What each symbol does to the units:
funi λ zolo
funi σ vena
funi ω zato
funi ψ rubu
kode λ sipu
kode σ gupi
kode ω foge
kode ψ gilo
mepi λ vemi
mepi σ gilo
mepi ω kode
mepi ψ sipu
pomo λ mulu
pomo σ ripi
pomo ω fuvu
pomo ψ taru
gava λ ripi
gava σ bode
gava ω viba
gava ψ gugu
vezi λ remi
vezi σ zefu
vezi ω kopo
vezi ψ pabo
kopo λ pabo
kopo σ tuma
kopo ω mige
kopo ψ zefu
sivi λ tiru
sivi σ taru
sivi ω pomo
sivi ψ mulu
tuma λ mige
tuma σ tiru
tuma ω nafo
tuma ψ nona
rubu λ funi
rubu σ reme
rubu ω vena
rubu ψ zato
nura λ podu
nura σ sipu
nura ω mepi
nura ψ vemi
sipu λ mepi
sipu σ foge
sipu ω gilo
sipu ψ kode
pevo λ reme
pevo σ rima
pevo ω revi
pevo ψ keve
nafo λ nona
nafo σ mulu
nafo ω sivi
nafo ψ tiru
bode λ viba
bode σ kesi
bode ω kenu
bode ψ tazo
nona λ tuma
nona σ sivi
nona ω tiru
nona ψ nafo
rofo λ kege
rofo σ remi
rofo ω bepe
rofo ψ rapu
rima λ revi
rima σ kege
rima ω labo
rima ψ lote
rapu λ rofo
rapu σ vezi
rapu ω remi
rapu ψ bepe
vemi λ nura
vemi σ kode
vemi ω sipu
vemi ψ mepi
keve λ pevo
keve σ lote
keve ω rima
keve ψ revi
zato λ rubu
zato σ pevo
zato ω reme
zato ψ vena
labo λ lote
labo σ rapu
labo ω rofo
labo ψ kege
foge λ gilo
foge σ zolo
foge ω nuko
foge ψ gupi
podu λ nore
podu σ mepi
podu ω vemi
podu ψ nura
gugu λ gava
gugu σ tazo
gugu ω bode
gugu ψ viba
nuko λ gupi
nuko σ rubu
nuko ω funi
nuko ψ zolo
bepe λ rapu
bepe σ pabo
bepe ω vezi
bepe ψ remi
kege λ labo
kege σ bepe
kege ω rapu
kege ψ rofo
pagi λ kesi
pagi σ nura
pagi ω podu
pagi ψ nore
lote λ rima
lote σ rofo
lote ω kege
lote ψ labo
gupi λ foge
gupi σ funi
gupi ω zolo
gupi ψ nuko
mige λ zefu
mige σ nafo
mige ω nona
mige ψ tuma
zefu λ kopo
zefu σ nona
zefu ω tuma
zefu ψ mige
mulu λ sivi
mulu σ fuvu
mulu ω taru
mulu ψ pomo
reme λ vena
reme σ revi
reme ω keve
reme ψ pevo
vena λ zato
vena σ keve
vena ω pevo
vena ψ reme
gilo λ kode
gilo σ nuko
gilo ω gupi
gilo ψ foge
kenu λ tazo
kenu σ nore
kenu ω pagi
kenu ψ kesi
viba λ gugu
viba σ kenu
viba ω tazo
viba ψ bode
fuvu λ taru
fuvu σ gugu
fuvu ω gava
fuvu ψ ripi
remi λ bepe
remi σ kopo
remi ω pabo
remi ψ vezi
tazo λ bode
tazo σ pagi
tazo ω kesi
tazo ψ kenu
tiru λ nafo
tiru σ pomo
tiru ω mulu
tiru ψ sivi
nore λ pagi
nore σ vemi
nore ω nura
nore ψ podu
taru λ pomo
taru σ gava
taru ω ripi
taru ψ fuvu
revi λ keve
revi σ labo
revi ω lote
revi ψ rima
zolo λ nuko
zolo σ zato
zolo ω rubu
zolo ψ funi
pabo λ vezi
pabo σ mige
pabo ω zefu
pabo ψ kopo
kesi λ kenu
kesi σ podu
kesi ω nore
kesi ψ pagi
ripi λ fuvu
ripi σ viba
ripi ω gugu
ripi ψ gava

In the rows, zero is written as 48.

Unit, then a row for it; each showing differs a little:
viba: 21	49	44	39	19	24	76	79
ripi: 46	70	60	36	10	16	55	72
tuma: 33	15	58	14	29	33	35	25
mepi: 49	65	73	72	38	81	82	63
vena: 94	51	61	74	75	54	41	59
nafo: 29	37	40	27	26	21	29	13
nona: 30	19	49	23	26	22	37	20
lote: 56	6	38	38	87	50	37	56
labo: 53	14	28	35	88	53	28	46
rapu: 60	43	29	25	77	64	7	32
gupi: 43	34	50	93	69	61	78	30
pabo: 61	41	69	8	40	69	16	40
zato: 92	60	53	84	79	53	45	50
gava: 38	62	58	31	9	18	66	79
kege: 49	24	27	29	86	56	18	41
nore: 25	94	26	64	38	66	65	56
podu: 36	93	39	66	39	75	70	61
rima: 63	4	46	42	85	50	45	64
lote: 59	5	37	40	91	52	37	55
vemi: 48	79	62	71	36	81	79	65
podu: 35	96	41	67	40	73	68	57
mige: 42	17	67	12	26	41	33	32
pabo: 64	38	69	6	38	64	15	38
rofo: 55	35	26	29	81	59	13	38
rofo: 56	37	22	26	86	58	12	34
gupi: 44	33	51	91	66	58	78	32
vena: 93	56	58	72	76	54	43	58
funi: 72	55	41	96	82	54	51	33
reme: 96	39	67	67	73	53	44	66
tiru: 31	49	39	33	27	12	30	15
keve: 81	15	66	51	78	55	45	73
pagi: 16	87	26	64	43	57	65	58
rofo: 55	37	26	25	83	59	14	34
zato: 90	58	55	82	77	51	41	50
viba: 19	49	41	40	21	24	72	77

In each set, the symbols that take the first to the second take the third to the fourth, perhaps in another order. Give the fourth.
Answer with the unit's name.
A 33	51	41	27	24	16	27	15
B 48	81	48	36	13	14	30	39
C 34	20	61	16	28	35	36	24
D tiru

A 45	32	51	95	69	63	77	31
B 75	55	43	93	82	55	51	32
C 73	5	56	45	81	53	47	69
D labo

A 31	49	40	34	25	15	28	11
B 27	24	52	19	28	25	34	17
C 35	94	40	66	38	73	66	59
D pagi

A 29	51	38	33	26	17	30	15
B 45	77	47	35	16	15	27	35
C 57	27	70	5	30	58	22	38
D tuma

A 10	50	34	47	29	28	77	74
B 18	89	22	61	42	57	67	57
C 47	35	41	93	73	55	71	26
D zato

A 67	46	64	10	47	68	12	38
B 50	20	71	11	30	49	29	33
C 27	96	32	63	43	68	70	59
D vemi

A 17	48	44	39	19	23	72	79
B 27	51	50	37	12	22	69	82
C 49	39	43	96	75	53	71	26
D gupi

A 40	18	65	10	29	41	35	29
B 29	24	48	22	29	23	37	14
C 35	94	40	68	41	73	67	56
D vemi

A 53	24	28	32	88	56	18	41
B 62	38	70	7	42	63	15	39
C 45	41	71	80	46	74	89	55
D funi

A 50	25	27	32	87	55	22	40
B 58	5	36	37	90	50	32	54
C 92	42	67	68	75	53	42	66
D zato

A 51	41	41	99	77	57	72	26
B 70	58	44	90	80	54	54	29
C 72	54	43	94	81	52	54	30
D zato

A 45	53	72	75	39	80	88	61
B 45	35	47	93	67	58	76	32
C 58	28	75	5	32	59	23	40
D nona

A 34	95	43	68	40	76	67	59
B 45	81	63	68	36	82	74	64
C 36	19	60	16	28	32	35	21
D nafo

A 40	75	40	31	19	12	28	25
B 47	77	45	36	15	13	30	41
C 50	18	29	37	89	49	27	48
D kege

A 17	87	21	65	45	59	66	55
B 35	96	40	69	42	75	69	60
C 7	73	17	62	40	52	70	57
D nore

A 91	57	52	81	81	58	43	50
B 64	7	44	38	85	46	39	66
C 45	31	52	95	69	57	81	31
D vena

A 47	80	61	69	35	82	79	66
B 48	51	73	74	41	78	85	59
C 16	86	20	63	42	60	66	57
D podu

A 41	16	67	13	27	40	34	27
B 28	49	35	31	25	15	27	14
C 49	75	55	35	9	18	44	65
D viba

A 90	29	67	58	74	55	45	71
B 93	41	64	65	76	52	43	66
C 47	65	72	69	36	80	84	65
D vemi

A 46	79	43	34	15	13	28	40
B 29	53	51	36	14	21	69	79
C 38	71	39	34	19	13	26	25
D gava

A 64	52	54	13	61	67	7	36
B 57	27	73	3	32	58	25	35
C 26	95	29	67	45	67	66	57
D vemi

A 91	29	65	60	79	52	44	74
B 88	14	62	51	78	54	43	72
C 58	9	36	41	88	51	36	56
D labo

A 39	73	36	34	19	8	25	27
B 49	81	51	32	11	17	37	49
C 54	7	36	39	87	50	36	54
D kege

A 57	6	35	33	89	54	36	58
B 64	2	47	39	84	50	43	66
C 38	64	37	35	22	13	27	17
D tiru

A 95	51	59	74	78	51	40	61
B 88	27	64	59	77	52	44	73
C 51	41	43	97	72	51	68	31
D funi

A 52	22	26	33	87	54	24	41
B 64	40	68	7	37	63	18	38
C 44	80	65	70	37	82	79	65
D gupi

A 67	46	65	11	45	69	11	39
B 59	30	72	9	31	57	22	39
C 38	15	68	13	25	41	38	28
D nona

A 8	68	20	53	40	41	71	62
B 23	93	30	66	43	68	67	56
C 32	99	40	65	39	74	67	59
D mepi

A 61	37	68	5	37	65	17	37
B 49	21	74	10	29	48	31	33
C 50	36	42	95	77	56	70	28
D funi

A 90	27	66	58	77	53	42	71
B 51	15	28	36	93	53	26	44
C 49	83	50	33	12	14	32	52
D viba

A 95	51	62	77	75	54	41	59
B 68	4	50	41	84	47	40	66
C 81	59	47	89	81	51	46	40
D keve

A 94	52	59	77	76	57	45	61
B 89	25	67	56	75	53	45	73
C 30	23	48	22	29	26	35	15
D tiru

A 61	40	73	8	38	66	19	40
B 41	13	62	12	25	40	33	30
C 46	82	44	36	15	16	30	37
D ripi

A 88	57	51	84	80	55	41	48
B 94	52	60	76	78	54	41	59
C 75	3	54	44	81	48	45	71
D rima

A 4	67	20	54	38	42	70	60
B 30	94	27	69	39	66	65	59
C 10	77	17	58	39	49	67	61
D podu

A 6	56	26	49	34	31	75	68
B 44	90	51	69	38	79	71	63
C 10	77	19	60	44	46	71	56
D mepi

A 88	59	53	78	79	53	41	49
B 90	27	66	60	76	51	43	73
C 70	54	42	94	83	52	52	34
D vena

A 46	79	44	36	16	14	29	38
B 46	72	60	36	7	20	51	71
C 39	15	69	11	28	42	34	26
D nafo

A 36	63	36	34	22	13	27	17
B 40	75	37	38	23	13	28	29
C 48	69	59	34	8	20	51	75
D gava

A 92	58	52	81	81	52	44	48
B 91	29	68	59	77	52	42	73
C 60	2	46	44	85	48	39	62
D kege

A 28	22	52	22	28	24	38	14
B 33	61	35	33	25	14	29	18
C 51	20	75	5	28	51	31	32
D nona

A 61	44	30	24	75	63	9	34
B 55	30	74	5	32	58	24	38
C 55	31	73	7	33	60	23	38
D nafo

A 34	64	35	35	25	11	28	19
B 43	72	40	34	20	13	26	27
C 83	58	44	83	78	49	47	39
D zato

A 41	16	71	10	25	44	36	28
B 47	19	72	8	29	52	31	33
C 48	64	70	72	37	83	86	63
D vemi

A 11	76	15	62	39	49	67	60
B 14	89	20	66	43	58	68	63
C 29	38	45	29	28	19	33	13
D tiru

A 16	47	46	42	21	23	73	79
B 30	50	51	38	15	22	67	81
C 46	52	70	71	35	79	89	62
D mepi

A 44	70	59	32	8	17	54	74
B 39	61	56	34	8	23	63	75
C 96	51	61	73	74	53	41	60
D reme

A 64	50	39	16	66	68	3	33
B 55	35	26	23	83	59	9	36
C 61	51	39	20	66	67	5	35
D rofo

A 92	28	66	56	76	51	42	72
B 75	7	54	45	83	50	43	75
C 51	41	44	94	76	54	69	29
D funi

A 43	41	70	83	43	73	89	53
B 60	49	38	95	77	51	60	32
C 49	38	43	95	73	55	70	30
D vena

A 67	54	52	12	56	71	4	37
B 40	16	66	12	28	42	33	30
C 68	54	50	17	64	66	7	39
D mige

A 49	21	75	8	28	51	31	34
B 42	17	68	9	25	43	32	29
C 96	51	60	72	76	53	44	59
D reme

